Here is a tiny trained network, its code and every weight. The questions are about switching its units off for an input and a target symbol, where a switched-off unit gives its printed mean instead of its output.

import numpy as np


def w(rows, s, z=0):
    codes = np.array(rows[::2]) - 128.0
    scale = np.full(codes.shape[1], s)
    scale[-1] = z or s
    return codes * scale


def norm(h):
    return h / np.sqrt((h * h).mean(-1, keepdims=True) + 1e-5)


def f(y):
    return y / 2 * (1 + np.tanh(0.7978845608 * (y + 0.044715 * y**3)))


def softmax(a):
    e = np.exp(a - a.max(-1, keepdims=True))
    return e / e.sum(-1, keepdims=True)


def log_softmax(a):
    a = a - a.max(-1, keepdims=True)
    return a - np.log(np.exp(a).sum(-1, keepdims=True))


def net(x, mask):
    ids = ['αβεηθμξσψω'.index(c) for c in x.split()]
    T = len(ids)
    res = E[ids] + P[:T]
    r = norm(res)
    for j in range(2):
        rows = slice(3 * j, 3 * j + 3)
        q, k, v = (r @ M[0][rows].T for M in (Q, K, V))
        z = softmax(np.where(np.tri(T) > 0, q @ k.T / 3**0.5, -1e9)) @ v
        o = O[0][rows]
        res = res + np.where(mask[j], z, o[:, -1]) @ o[:, :-1]
    y = f(norm(res) @ A[0][:, :-1].T + A[0][:, -1])
    res = res + np.where(mask[2:10], y, B[0][:, -1]) @ B[0][:, :-1]
    return log_softmax(norm(res)[-1] @ U[:, :-1].T + U[:, -1])


Q, K, V, O, A, B = {}, {}, {}, {}, {}, {}
E = w([
[136,177,135],'α',
[3,228,112],'β',
[182,134,144],'ε',
[218,142,116],'η',
[174,143,155],'θ',
[140,120,200],'μ',
[181,104,122],'ξ',
[82,119,219],'σ',
[86,121,220],'ψ',
[151,78,122],'ω',
],0.014)
P = w([
[152,162,92],'0',
[223,15,197],'1',
[100,218,187],'2',
[141,129,25],'3',
[118,48,115],'4',
[75,253,218],'5',
],0.007)
Q[0] = w([
[6,207,182],'head 1',
[194,49,191],'head 1',
[76,22,218],'head 1',
[34,71,34],'head 2',
[3,114,177],'head 2',
[140,131,226],'head 2',
],0.0069)
K[0] = w([
[119,186,134],'head 1',
[97,47,210],'head 1',
[11,105,177],'head 1',
[181,202,182],'head 2',
[99,213,76],'head 2',
[97,145,82],'head 2',
],0.013)
V[0] = w([
[172,25,132],'head 1',
[148,198,21],'head 1',
[152,110,48],'head 1',
[86,76,88],'head 2',
[141,85,94],'head 2',
[80,110,255],'head 2',
],0.0087)
O[0] = w([
[92,172,165,192],'head 1',
[2,108,134,71],'head 1',
[95,155,177,84],'head 1',
[138,5,116,4],'head 2',
[177,88,98,121],'head 2',
[56,167,225,155],'head 2',
],0.0068,0.0031)
A[0] = w([
[147,146,165,135],'neuron 1',
[79,179,55,127],'neuron 2',
[133,185,118,111],'neuron 3',
[1,61,107,2],'neuron 4',
[73,187,83,141],'neuron 5',
[163,180,129,102],'neuron 6',
[113,143,119,70],'neuron 7',
[145,153,60,172],'neuron 8',
],0.016,0.0051)
B[0] = w([
[145,77,98,223],'neuron 1',
[185,156,122,192],'neuron 2',
[105,103,145,214],'neuron 3',
[249,61,135,146],'neuron 4',
[155,194,117,204],'neuron 5',
[86,121,103,254],'neuron 6',
[98,153,118,114],'neuron 7',
[97,96,151,206],'neuron 8',
],0.013,0.0056)
U = w([
[140,138,131,3],'α',
[141,84,100,85],'β',
[132,138,182,73],'ε',
[61,167,100,140],'η',
[132,158,142,85],'θ',
[250,134,186,179],'μ',
[66,87,132,139],'ξ',
[127,142,222,92],'σ',
[129,143,216,83],'ψ',
[190,112,77,231],'ω',
],0.014,0.0053)

Each question gives the input, a string of symbols that net reads in full, and the target symbol t.
The units are the heads (3 rows each of Q, K, V and O) and the neurons (one row each of A and B). Each row of codes is followed by its name. A weight is (code - 128) times the scale printed after its matrix; where a second scale follows, it is the last column's (O, A, B and U).
mask holds one flag per unit, heads first, then neurons. A switched-off unit (its flag False) gives its mean, the last column of its rows in O or B, instead of its output. The means were averaged over made-up inputs and are rounded, as every weight is.
A unit's drop is (log p(t) with every unit on - log p(t) with that unit switched off) / (log p(t) with every unit on - log p(t) with every unit switched off).
The circuit of an input: a set's keep is (log p(t) with only the set's units on - log p(t) with every unit switched off) / (log p(t) with every unit on - log p(t) with every unit switched off). Starting from all 10 units, units are removed one at a time, each time the one whose removal leaves the highest keep (on an exact tie, the one counted first), for as long as the keep stays at least 0.8.
units of the circuit, in order: the units of the circuit, biggest drop first
most important unit: the unit with the biggest drop
k most important neurons: the k neurons with the biggest drops, biggest first
which heads matter: for each layer, one digit per head in row order, 1 if its drop is at least 0.15 and else 0, layers parted by /
drop when u is switched off: that unit's drop, to one decimal
input ψ β η ξ ε θ, target ξ: which heads matter -> 11
input ε σ θ η ω, target μ: units of the circuit, in order -> neuron 6; neuron 1
input η ε ξ ξ, target η: which heads matter -> 10
input ε β η ξ α ε, target ξ: most important unit -> head 2
input ε ε ε ε, target η: which heads matter -> 10
input ε β β ω, target μ: 2 most important neurons -> neuron 6; neuron 2
input ε η ε, target η: which heads matter -> 01
input β β β β, target μ: units of the circuit, in order -> neuron 4; head 1; neuron 2
input η η η ξ ω ξ, target ω: 2 most important neurons -> neuron 8; neuron 3
input ξ η η α β, target μ: which heads matter -> 00
input η ε ξ η η η, target η: which heads matter -> 11
input α η β ε ω ξ, target ω: which heads matter -> 01
input η ε η, target η: which heads matter -> 10
input η σ ξ η θ μ, target μ: which heads matter -> 11
input η ξ η, target ξ: most important neuron -> neuron 6
input β η ω, target ω: which heads matter -> 10
input θ η η σ α, target μ: 2 most important neurons -> neuron 4; neuron 6
input η η ξ, target ξ: which heads matter -> 00
input ψ η ξ μ, target ω: 3 most important neurons -> neuron 1; neuron 6; neuron 8
input ε ξ ε ω β η, target ω: units of the circuit, in order -> head 2
input ξ α ε, target ξ: 2 most important neurons -> neuron 6; neuron 2
input ψ ω η η, target ξ: drop when neuron 8 is switched off -> 0.5
input ξ η ξ, target ξ: drop when head 1 is switched off -> 0.1
input ω η ε, target ω: drop when head 2 is switched off -> 1.8
